Each row has a name. Each piece below is followed by the name of the row it came from, unless a question asks for something else. Each question is about the rows just above it. Places in a row count from 0.

[145 144 106  75 102 150 123  97 112] -> C
[145 144 125 113  93 111 131 150 107] -> V
[118 207 125 113  93 111 124 149 133] -> B
[102] is at row and place -> C, 4
Which row holds [145 144 106  75 102 150 123  97 112]? -> C
[124] is at row and place -> B, 6
The entry that follows [149]: -> [133]

[122 141 111 117 109 116  91 155 141 169 156 188 130  99 141 145 167 163
 171 116 130 115 145 130 102  95  50  81] : G
[111 136 216  86 114 100 176  82 133 100 157 105 112 114 104 130 125 170
 111  61 137 101 124 153 146 147 127 101] : Q
[134 106 175  80 135  94 190 104 129  95 143  56 102 120 111  93 150 107
 116  88 180  92 116 156 143 121 111 169] : F
[127 110  92 208 104 194 102 198 133 110 155 145  87 112  99 155 134 117
 168 147  91 177 122 112 130 107 116 115] : Z
Give the next entry after [125 170 111  61 137 101 124 153 146 147 127]. -> [101]
asked: [122 141 111 117 109 116  91 155 141 169 156 188 130  99 141 145 167 163
 171 116 130 115 145 130 102  95  50  81] -> G
asked: [111 136 216  86 114 100 176  82 133 100 157 105 112 114 104 130 125 170
 111  61 137 101 124 153 146 147 127 101] -> Q
Where in the named rows is [120]? -> F, 13
What is the next entry after [120 111  93 150 107 116  88 180  92]? -> [116]

[128  91 120 146  97  77 176  88 138 110 104 137 138 111] = J
[126 113 156 149  70 185 134 143 110 133 143 108 119 123] = X
[231 166 133 185  67  89 135 167 174 103  76 119 187 137] = M
[125 143 103 124 139 135 139  87  96 133 116 108 139 100] = W
[112 140 126 113 156 149  72 185 134 143 110 133 143 110] = L
The entry that follows [88]: -> [138]
[125 143 103 124 139 135 139  87  96 133 116 108 139 100] is in which row? -> W
Give the next entry after [126 113 156 149  72 185 134 143 110 133 143]. -> [110]
Where in the named rows is [116]? -> W, 10
Which value is in both J and X? -> [110]
The next entry after [133 185  67  89 135]: -> [167]

[174  37  68 103 168  85 170 170  82 160 130 167 130  87  89 113 167 158
 169 138 165 103 100 133 162  93  97 150] -> Zosak
[115 154 165 180  94 132 122 123 168  96 169 165 120 141 148 150 146 155
  79 114  58 178 175  97  85  93 169 113] -> fede
[149  74 135 118 166  94 142 171 127  94 122 160 112  74 134 168 159 181
 129 123 123 116 153 136 109 158 112 133] -> dib
[104 214 200 134 100 161  59 104 151  72 149  60  80 185 212  98 125 123
  99 187 137 115 159 169  78 173 146 116] -> tes
[ 88 198 211 152  90 128  69  67 149 116 159 103 131 162 151 154 116 148
  62 144  58 151 203 122  92 144 185  71] -> banas
[149  74 135 118 166  94 142 171 127  94 122 160 112  74  88 168 159 181
 129 123 123 116 153 136 153 145 107 122] -> fubo
[144 100  90 174  96 154 165 180 169  96 124 164 105 132 154 115 145 112
 154  86 151 160  89 111  99  87 110 183] -> seg
Where in the named rows is [69]? -> banas, 6
asked: [149  74 135 118 166  94 142 171 127  94 122 160 112  74 134 168 159 181
 129 123 123 116 153 136 109 158 112 133] -> dib

[175 164 170 162 167 175 169 170 164 178 157 159 170 171 169 186 162 180
 169 170 159 170 167 174 175 166 161 178 165 182 197 157 162 171 184 168
 191]  vifi
[187 168 170 162 167 175 169 170 164 178 157 159 170 171 169 186 162 180
 169 170 191 182 180 157 154 154 180 175 165 164 160 196 181 160 158 171
 166]  Lufu
[187 168 170 162 167 175 169 170 164 178 157 159 170 171 169 186 162 180
 169 170 191 182 180 157 154 154 180 175 165 164 160 196 181 160 158 169
 174]  vukon
asked: [187 168 170 162 167 175 169 170 164 178 157 159 170 171 169 186 162 180
 169 170 191 182 180 157 154 154 180 175 165 164 160 196 181 160 158 171
 166] -> Lufu
asked: [187 168 170 162 167 175 169 170 164 178 157 159 170 171 169 186 162 180
 169 170 191 182 180 157 154 154 180 175 165 164 160 196 181 160 158 169
 174] -> vukon

[ 82 179 132 164] : Gatod
[ 76  93 208 157] : doto
[163  76 158  93] : Duz
[148 152  65 142] : benop
[ 71 113  88 165] : zunir
[173 121 130  76] : Teluf
Where in the named rows is [165]? -> zunir, 3
The next entry after [163  76]: -> [158]
Give the next entry after [ 71 113]. -> [88]

[ 62 157 122 196 195 175 108  43 157] : Dafi
[ 62 157 122 196 195 175 108  63 157] : gug
[ 59 157 169 201 187 188 110  55 124] : zud
[106 189 198 217 201 108 136  37 129] : Nul
[ 76 170 110 144 226 156  78  68 174] : sori
[117 193 162 232 201  86 145  37 156] : Tili
[110 192 211 224 200 104 142  35 124] : luk
[111 170  87 229 204  84 139  50 200] : lerel
[125 189 198 217 201 108 136  37 129] : Kurus
[123 186  87 229 204  84 139  50 200] : guni
The entry that follows [111]: -> [170]
Where do [125 189 198 217 201 108 136  37 129] appear? -> Kurus
What comes right after [86] in the named rows? -> [145]

[163 143 120 105 118 128 120 119 128 113 116 126 134 117 126] -> bedam
[143 118 105 163 128 120 120 119 128 113 116 126 134 117 126] -> Balan
[115 134 185 163 100 141 143 120 123 139 138 117 131 132 126] -> far
Where do [163 143 120 105 118 128 120 119 128 113 116 126 134 117 126] appear? -> bedam
Give the next entry after [143 118 105 163 128 120]. -> [120]

[150 157 109 170 181]  melaf
[139 126 127 126 139]  lor
[162 171  41 100 160]  rivu
[133 140 124 126 129]  Bop
[135 129 125 128 129]  pagi
[149 139 122 156 161]  Geg
[136 119 117 128 125]  lom
[134 126 126 123 131]  rago
[135 161 133 123 132]  Nad
[161 175  42  85 164]  ter
What comes right after [171] in the named rows? -> [41]
The entry that follows [140]: -> [124]
The entry that follows [157]: -> [109]
Shared by pagi and Bop: -> [129]
Which value is in both Geg and Nad? -> [161]

[113 132 208 127 137]  mivob
[166 180  62 198 136]  lun
[146 153 125 150  86]  davu
[133 144 146 175 101]  vofi
[ 63  95 118  61 138]  Dab
[120  88 167 135 101]  Fon
[152 116  63 111 136]  lil
[ 97 139 127 189 114]  nen
[127 112 188 106 145]  rimu
What is the next entry after [208 127]? -> [137]
The entry that follows [95]: -> [118]
Give the next entry after [ 62 198]. -> [136]
Right after [188] comes -> [106]
The one value in lil and Dab: -> [63]
Where in the named rows is [138]? -> Dab, 4
[114] is at row and place -> nen, 4

[107 170 214 195 101  96  88  60 132 140  65] -> bis
[186 100 112  64 175 206 112 159 175 122 115] -> setu
[131 127  94  69 204  74 174 208  63 140 179] -> ton
[172 104  91 130 157 124  56 109 111 179 158] -> debaz
[196 184 167 101 115 172 158 141 173  31 186] -> nonuk
[161  60 195 184 167 173  24 151 189 105 139] -> vode
Right after [63] comes -> [140]
Which value is in both ton and debaz? -> [179]
Row and place of [88] in the named rows: -> bis, 6
Give the next entry after [195 184 167]. -> [173]
What comes right after [105] in the named rows? -> [139]
The entry that follows [132]: -> [140]

[126 157 139 156  45  85 125 181 204 146 136 119 109 185 179 139 143  85
 148  69 141 178  90 144 124  72 124 117 180  63 111 114 175  79 118 102
 127 120 153 153 107 123 132 101  95 144 118 109 125  57  99  99  99 222
 140 120 152 134 133] -> papu
[137 100 163 113 166 178 126 127 162  94 108 127 221 129 133 100 161  69
  92 117 180 105 139 125 146  82 122 155 125 111  77 141 103 108 158  83
 160 109 112 161 164  73 138 118 211 153 108 121 121 146 128 208 190 184
 188 107 154 110  84] -> kele
[162 169 135 166  66  91 109 161 181 149 143 152 119 169 169 129 149  87
 135  49 119 180 102 145 143  58 142  93 166  85 128 112 190  99 111  89
 117  91 178 129 144 115 123  83 140 120 123 109 123  68 127  59  55 198
 113 129 129 121 117] -> zam
[121 135  81 137 151 123 124 100 102 128 132 173 142  93 126 105 104 133
  91 118 117  93 188 135 173 108 137 101  93 166 126 175 148 124  98  94
  72 125 162 117 185 135  51  89 179  28 182 167  84 133 171  40 112 105
 104  92  99 102  98] -> leg
[ 92 114 114 127  88 113 141 153 201 105 112 123 151 151 175 135 136  84
 122 112 193 109 129 140 133  90 107 146 155  67  80 171 115  61 111  95
 108 168 120 171 117 119  99  92 132 106 148 150  87  91 112 130 188 228
 181  57 175 111 111] -> Goru
[213 156 156 157  99 117  90 134 167 120 134 186 129 146 154 141 120 100
 131  55 128 183  71 133 140  67 153  89 168  88 133 118 153 127 131 112
 135  84 161  88 150 108 152  81 197 152 104 103 141 119 144  95  29 182
 104 141 132 105 110] -> Vobet
[140 129 168 132 174 179 123 143 129 137 132 115 221 142 119  72 148  68
  85  98 128 128 166 122 161  65 132  71 106 154  93 102 164 124 168  61
 168  63 144 165 196  62 134 134 192 149 105 105 132 125 134 180 156 145
 167 156 117 132  85] -> mas
[194 143 124 146  86  97 100 118 175  99 122 205 103 125 165 167 168 121
 135  79 152 156  70 140 131  92 149  97 174  70 134 159 120 118 100 135
  98 131 148  75 126 139 132  62 190 120 133 131 119 130 151  65  41 191
  95  92 147  87 115] -> dul
[167 180 140 166 101 107 108 150 124 174 155 143 108 154 132 111 133 121
 128  66  68 190 118 135 145  87 146  79 136 146 154  82 210 142 127 103
 131  63 186 112 159 122 129 120 122 121 119 100 144  84 137  56  31 118
  83 178  89 144 129] -> Biza
asked: [213 156 156 157  99 117  90 134 167 120 134 186 129 146 154 141 120 100
 131  55 128 183  71 133 140  67 153  89 168  88 133 118 153 127 131 112
 135  84 161  88 150 108 152  81 197 152 104 103 141 119 144  95  29 182
 104 141 132 105 110] -> Vobet
Where do [194 143 124 146  86  97 100 118 175  99 122 205 103 125 165 167 168 121
 135  79 152 156  70 140 131  92 149  97 174  70 134 159 120 118 100 135
  98 131 148  75 126 139 132  62 190 120 133 131 119 130 151  65  41 191
  95  92 147  87 115] appear? -> dul

[111 161 126 129 147 127 162 221 126 128] : Desiv
[111 161 126 129 220 127 162 129 116 128] : Kegok
[111 161 126 129 147 127 162  61 136 127] : Bivab
[111 161 127 129 147 127 162  61 136 127] : zovu
[ 61  69 128 128 161 129  60 122 140 129] : sukeb
[ 91 200 126 129 168 127 200  90 112 129] : Ludi
Which row holds [111 161 126 129 147 127 162 221 126 128]? -> Desiv
What comes right after [221] in the named rows? -> [126]
The one value in Ludi and sukeb: -> [129]

